10 -40 -12 29 9 3 -37 -12 4 -57 13 -40 -5 4 -24 15 36 -7 27 -53 -65 59 26 52 -38 -82 -16 -17 54 46 -37 0 92 -2 -> keto
-53 82 -5 -6 -50 49 -39 38 -107 -2 -32 94 -49 -31 -23 56 2 -88 83 -9 -54 -114 -63 106 -19 -75 79 -23 42 -39 -96 -57 55 7 -> zel
116 -61 30 139 22 39 -33 -128 31 114 99 80 10 39 -218 -112 7 -105 152 193 137 370 0 44 306 -176 46 102 134 382 -55 142 37 128 -> bovad
-59 45 -11 56 -27 -10 -69 -3 50 26 30 68 -16 57 -38 19 4 -11 -7 -74 45 -37 35 47 -81 -115 -192 -37 163 -20 44 -10 60 -41 -> Diro
26 -25 94 -10 4 28 41 -33 17 35 0 3 24 29 -49 -38 -23 18 -60 -31 44 -29 -43 -27 -23 -69 -77 -68 14 -8 22 -5 -10 -49 -> Motuf
5 -34 2 49 3 66 -30 -57 3 -105 -7 -109 -29 -36 13 -24 36 52 -9 -54 -131 116 21 68 -10 -156 14 -28 66 95 -25 42 196 -10 -> Diro
-264 -568 -420 699 311 -138 -37 -183 -23 -209 -257 17 23 -50 -899 57 -237 -277 489 -211 -887 -458 -497 11 278 -448 232 263 204 332 -55 216 -291 73 -> zel
171 -20 57 -39 -52 -25 105 57 9 -72 149 -15 90 82 -10 25 88 15 -55 27 195 90 81 2 -193 21 39 -69 64 79 -46 -65 0 -76 -> keto
-33 6 76 117 -48 3 -11 -69 38 43 72 2 -32 18 -43 -60 -28 -12 14 3 -43 101 9 58 52 -125 -53 -15 118 95 -49 9 112 17 -> zel
64 -33 43 5 6 78 -128 -89 6 32 47 35 -20 -21 -79 -4 -16 -78 33 -40 50 141 -28 36 103 -235 -110 -98 175 123 -73 -16 152 -10 -> bovad
132 -57 172 -28 -199 -194 92 30 56 -31 156 59 62 174 181 156 -72 8 137 86 -5 -205 65 156 -276 117 -243 -173 -147 -272 198 -160 -159 -92 -> Diro
53 42 -10 -21 -66 -1 -2 -26 -10 54 -23 23 -14 -11 -37 10 -5 -16 -4 -18 -21 6 -34 14 46 -56 55 -5 -12 -57 3 -61 44 31 -> kozor
-63 16 -7 -39 -56 -2 34 16 -77 -26 -27 -36 -23 -13 182 44 -80 60 -85 -177 2 -159 83 -95 -166 40 -116 -114 -1 -174 47 -64 10 -84 -> soz
152 -49 -12 -6 -69 -118 43 123 137 31 48 18 -6 -5 38 56 58 16 -126 -57 5 -42 -21 -81 -134 115 -21 106 -25 -184 142 -55 -32 -69 -> Motuf
21 0 -17 -46 -59 -36 14 -22 1 -56 -4 37 -15 -27 26 -3 5 25 23 -47 35 -71 -15 42 -74 -31 6 -34 -30 -96 41 -79 -28 -30 -> keto
-7 -64 43 8 92 13 -11 -21 -2 -29 28 10 22 -1 -49 -1 22 -8 34 19 -29 60 -4 17 104 -38 11 47 12 101 -45 80 7 38 -> daba
152 62 78 12 -115 14 62 -33 -16 48 33 7 -30 9 -3 -45 14 26 -27 28 53 116 -4 13 5 -31 61 -18 3 -25 13 -64 69 -6 -> Gur
-9 -28 11 -8 152 -169 21 11 102 60 5 159 -13 17 192 21 -58 17 -291 -216 216 -278 -188 -208 -295 -1 -322 109 247 -296 120 -114 -124 -187 -> Diro
19 -21 3 -89 -36 -36 34 21 -19 -157 9 -22 56 -26 83 53 20 84 25 -18 91 -59 47 33 -79 38 4 -118 -41 -84 -2 -41 -28 -75 -> soz
-170 137 -120 -23 1 77 -74 87 -71 106 -198 8 -61 -154 41 18 -21 -43 94 19 -24 -102 17 -28 247 -38 51 -42 36 -82 -82 48 64 82 -> Motuf
-42 -8 153 102 66 39 42 -108 -23 -46 53 -5 -11 72 -128 -109 6 5 100 103 -64 124 -36 75 48 -113 111 20 98 276 -79 86 71 35 -> bif
130 6 -6 8 -18 -33 -5 54 19 65 -1 94 -16 -55 -50 46 9 -47 -5 -80 148 -124 -67 -32 -59 -71 -88 -28 78 -149 24 -112 13 -63 -> bif
0 -35 -52 55 50 7 6 41 -93 -95 20 -59 14 5 -17 16 54 45 128 24 -1 13 118 103 -49 56 16 -1 -66 15 -102 5 23 79 -> bovad
103 -4 -1 36 -93 -5 7 -38 73 15 26 -70 -35 12 -21 -36 27 62 -75 -35 -96 118 43 8 38 -36 -7 12 -19 -39 7 -6 85 31 -> digol
-35 -36 22 -37 17 -55 -45 -16 60 124 24 14 -34 -17 -135 -10 -108 -112 78 21 70 27 21 -82 39 -79 -118 -59 96 55 -115 46 -31 33 -> kozor
-62 -55 9 -97 -39 -13 -21 -56 46 106 9 14 -29 -40 -40 -29 -110 -116 -19 111 -56 36 -36 -35 211 -93 -8 -98 67 103 -109 4 -28 55 -> daba
25 2 -40 -8 -17 -25 7 15 30 -15 24 44 21 11 -70 37 18 -27 36 9 86 -17 8 -18 1 5 16 47 42 -7 -42 22 -38 23 -> keto
7 8 2 -81 24 -40 -15 -20 -7 -28 21 46 -26 -20 -60 5 -25 -50 53 4 91 13 14 -60 52 -19 46 42 20 17 -43 6 -12 42 -> digol
72 24 87 -16 -101 7 11 -130 -38 20 4 17 -31 40 29 -63 -32 -11 37 62 -65 106 -4 56 143 -46 72 -35 -70 54 26 -17 15 52 -> digol
3 -8 -2 39 6 -1 -5 -40 -40 -24 9 -42 4 0 -5 -29 -18 55 -7 -69 -23 97 66 -25 31 -58 -44 -90 26 23 -4 -3 63 12 -> bovad
396 -37 -91 348 -305 193 50 26 35 152 -88 -128 -67 -28 94 -45 107 178 -347 -129 -398 -13 -93 170 64 -138 -238 -174 -10 -285 217 -270 327 0 -> bovad
160 -23 -54 -7 -48 -41 57 21 6 -64 4 -19 23 -9 4 -7 82 37 -34 -48 63 83 71 -7 -99 42 18 43 -101 -44 127 -46 33 -12 -> daba
93 -46 171 -77 -94 -42 62 -42 113 -66 91 -20 11 46 113 15 42 -18 -227 -24 -295 46 -107 65 -38 -93 40 -47 129 -16 142 -72 132 -95 -> bif
-31 -12 21 -241 92 5 -247 -3 119 -140 28 -52 29 -91 -41 140 6 -182 120 -56 171 33 82 -50 121 -215 -178 -284 380 100 -326 55 134 -86 -> keto
177 -74 -35 -5 15 16 20 20 -14 -1 7 -18 9 -50 -65 -9 52 14 -34 -32 80 79 -49 -24 -11 4 66 72 -61 -13 61 -51 33 -8 -> Motuf
-24 34 16 -170 6 50 -44 24 33 -20 67 -31 56 101 -147 84 60 -52 -82 35 15 6 -32 33 -54 -39 179 30 14 46 -177 -5 29 22 -> Motuf
104 -76 -15 -70 84 1 -20 -22 16 -47 39 -25 6 -45 -71 30 35 -62 31 -25 88 88 13 -26 35 -34 34 22 6 90 -65 64 39 29 -> bif
2 -14 21 58 65 -2 -23 -19 -27 -34 28 66 0 23 -67 22 11 -10 -3 -68 53 17 -36 -13 24 -33 -32 38 57 26 -19 4 25 -7 -> bovad
115 -96 27 54 9 -27 -26 -41 52 -97 79 -3 3 57 -101 1 37 -1 157 43 133 98 99 96 -39 -26 -136 -44 6 105 -39 79 -34 0 -> Gur
133 0 -7 -51 -134 -31 55 8 41 17 70 -16 31 -14 -51 22 34 10 -15 -29 190 163 135 -12 56 -38 -46 -170 -31 27 88 -15 96 6 -> Motuf
5 -57 17 -111 102 -33 -20 55 27 46 0 66 35 -91 -98 25 -4 -90 -24 -84 220 -114 -43 -73 -18 -33 -130 -91 54 -43 -24 -39 -45 -66 -> Gur
-84 18 -13 -19 45 -33 -4 14 16 -45 6 118 67 -30 -177 29 13 -16 49 -89 91 -130 -56 18 -26 -35 -22 -32 16 -10 44 25 -87 -59 -> Diro
-67 -85 30 -44 150 18 -71 53 66 -19 23 -10 32 -15 -46 69 26 -118 -51 -19 -100 -88 -64 -25 60 -38 -35 41 85 72 -87 72 46 23 -> zel
159 -61 53 -6 3 -44 52 -16 -15 42 17 43 -66 -81 -63 -55 -43 -37 34 -6 275 31 -57 -70 -66 -76 -38 13 15 -40 -19 -59 -7 -44 -> Gur
142 -11 -17 -42 -65 -24 76 53 -45 -62 -2 -42 51 3 59 1 53 112 -58 -70 113 -81 54 47 -219 47 -28 -94 -161 -190 108 -77 -53 -51 -> Motuf
173 -7 -32 16 -63 -83 53 79 76 63 -21 5 -39 -49 44 -4 35 11 -63 -27 47 -12 13 -83 -23 125 -41 53 -61 -152 95 -50 -38 -16 -> kozor
657 -268 191 515 -2 -245 438 -54 -200 -60 -80 -270 -200 194 -197 -368 148 289 -675 -393 571 -325 -59 -385 -569 -95 163 381 64 -486 -178 -252 166 -8 -> soz
-130 -72 -1 -58 176 7 -36 -31 64 -173 51 53 122 1 -134 72 63 -56 53 -64 46 0 -14 -5 74 -121 -9 -59 178 260 -11 123 26 -61 -> Diro
27 -14 33 88 -40 7 3 -47 -32 5 28 -73 -72 -38 29 -50 -21 47 -11 -61 -27 109 82 3 41 -127 -61 -77 123 23 -101 -59 188 14 -> daba
-71 11 -75 -128 5 2 -32 15 -26 -29 -92 29 78 -31 23 66 -7 30 -33 -54 -13 -118 -55 -7 -46 -6 16 -94 -91 -110 15 -24 -94 -58 -> daba
-39 -62 30 -4 26 -19 28 8 1 11 17 -1 42 33 -32 13 -19 -26 10 8 22 -58 15 6 -32 9 -45 -43 -1 44 -27 -23 -49 -20 -> kozor
222 143 132 61 -195 -2 24 -109 -68 -13 105 -27 -5 159 -32 -68 -14 138 93 108 114 253 131 79 -16 -69 43 -203 -19 36 -107 -85 49 19 -> Gur
162 -28 -40 -93 15 -21 0 -79 -66 -81 -12 -3 -74 -84 68 -33 -32 16 78 12 118 115 -16 -45 30 -6 74 27 -43 -8 -8 14 -33 15 -> Diro
95 -134 197 178 171 137 -34 -176 -124 -173 88 -68 -154 -58 -104 -150 11 129 21 -188 31 264 -12 -1 73 -234 -52 49 225 207 -145 138 265 1 -> bovad
-28 -156 22 -52 202 -11 -170 53 121 -71 77 131 104 -22 11 183 102 -216 64 69 -95 -141 -97 119 259 -31 -114 48 172 160 -69 47 49 44 -> soz
47 25 78 27 -72 -1 71 -31 -30 107 35 24 -25 14 -33 -100 -30 20 -50 -11 37 29 14 -29 30 0 3 -64 28 12 0 -78 -10 -11 -> Motuf
-125 121 -76 -305 -96 -147 -5 14 45 -258 -46 92 182 -11 44 140 31 66 -64 -140 97 -236 -22 -69 -220 114 174 -137 -100 -224 177 -159 -138 -179 -> Gur
-42 17 35 60 -23 -4 -1 -45 5 -8 0 -76 -24 -20 31 -42 -11 73 -15 -68 -32 123 85 -17 67 -43 -71 -96 69 5 -43 5 122 -6 -> bovad
34 -13 -48 -186 16 35 -25 68 3 68 -102 -8 9 -128 30 44 61 -111 -94 26 -162 -85 -111 83 140 19 85 7 -142 -135 11 -75 25 55 -> Gur
-4 22 -11 -56 24 -21 -33 3 -3 -102 35 30 49 35 -35 59 39 -36 67 9 63 18 19 20 -29 1 66 6 28 51 -35 43 -19 -4 -> zel
32 11 74 -22 -68 -65 -1 36 10 -26 33 55 39 45 136 91 3 -7 32 -11 -11 -162 -45 58 -217 12 -62 -38 15 -156 125 -141 6 -99 -> daba
79 -15 8 -134 -52 37 -31 -63 -26 -6 -19 -29 -9 -75 -25 -27 -5 -50 95 63 83 112 26 48 108 -126 49 -115 2 60 -79 6 45 28 -> digol
92 -5 -8 -94 -100 -3 1 25 36 -20 42 -25 -27 -38 37 27 26 -36 -6 63 -39 53 27 48 56 40 91 28 -95 -21 48 -39 37 27 -> Diro
-152 59 -37 -96 31 -82 -34 69 24 -106 1 86 156 118 -93 136 104 -82 -58 -28 -227 -170 -107 95 -169 68 225 95 -56 3 47 -52 -71 -58 -> Diro
-68 21 -87 32 -27 15 -82 -23 108 132 -79 119 19 -5 -113 51 -14 6 -70 -172 -117 -132 -106 -61 80 -162 -98 13 91 -114 116 -44 17 -32 -> kozor
-73 4 -68 -52 -8 27 23 96 -47 -67 -91 15 66 -14 89 59 47 86 -94 -38 -89 -112 -44 46 -120 53 28 -15 -132 -116 105 -41 -29 -74 -> soz
85 -145 -24 -3 223 -5 -18 -4 -10 -158 4 83 35 -93 32 79 80 -22 -197 -214 122 19 -172 -50 -14 -144 -72 99 96 32 121 -58 145 -102 -> kozor
30 33 -21 -46 -23 35 12 -89 -49 -175 -77 -5 -31 -98 145 -32 17 177 -44 -191 -5 97 -3 -49 -61 -95 39 -59 -21 -67 156 -22 103 -116 -> Gur
52 62 52 -66 -74 16 15 -38 -9 42 16 1 -33 -18 -25 -44 2 -18 -9 73 -46 114 -6 44 133 -26 122 -16 -30 19 -45 -16 39 57 -> Gur
-28 -39 23 -21 -55 16 63 31 -35 -35 19 -45 94 -3 45 18 38 81 -56 -32 -34 -21 76 105 -27 65 -63 -112 -160 -87 91 -74 16 -13 -> bovad
20 -76 79 118 45 9 16 -58 0 -199 35 -42 22 -48 78 33 28 74 94 -67 -73 26 16 87 140 -109 -60 -90 61 45 63 26 135 -32 -> zel
92 -28 -23 -61 -3 -4 23 -7 -83 -88 -14 -25 51 -44 48 12 23 75 21 -62 110 50 24 8 -120 -9 0 -87 -54 -55 63 -64 9 -70 -> daba
2 46 -73 -87 53 45 -147 -33 -34 112 -17 161 -32 -24 -72 37 -92 -162 156 13 235 -100 -44 -40 43 -77 -150 -36 112 20 -87 35 -144 17 -> digol
-63 28 -95 -2 -13 -17 44 94 -1 113 -38 42 57 11 -85 74 21 -4 -60 -91 -68 -107 -15 -25 -75 74 4 9 -93 -104 24 -34 -43 7 -> Motuf
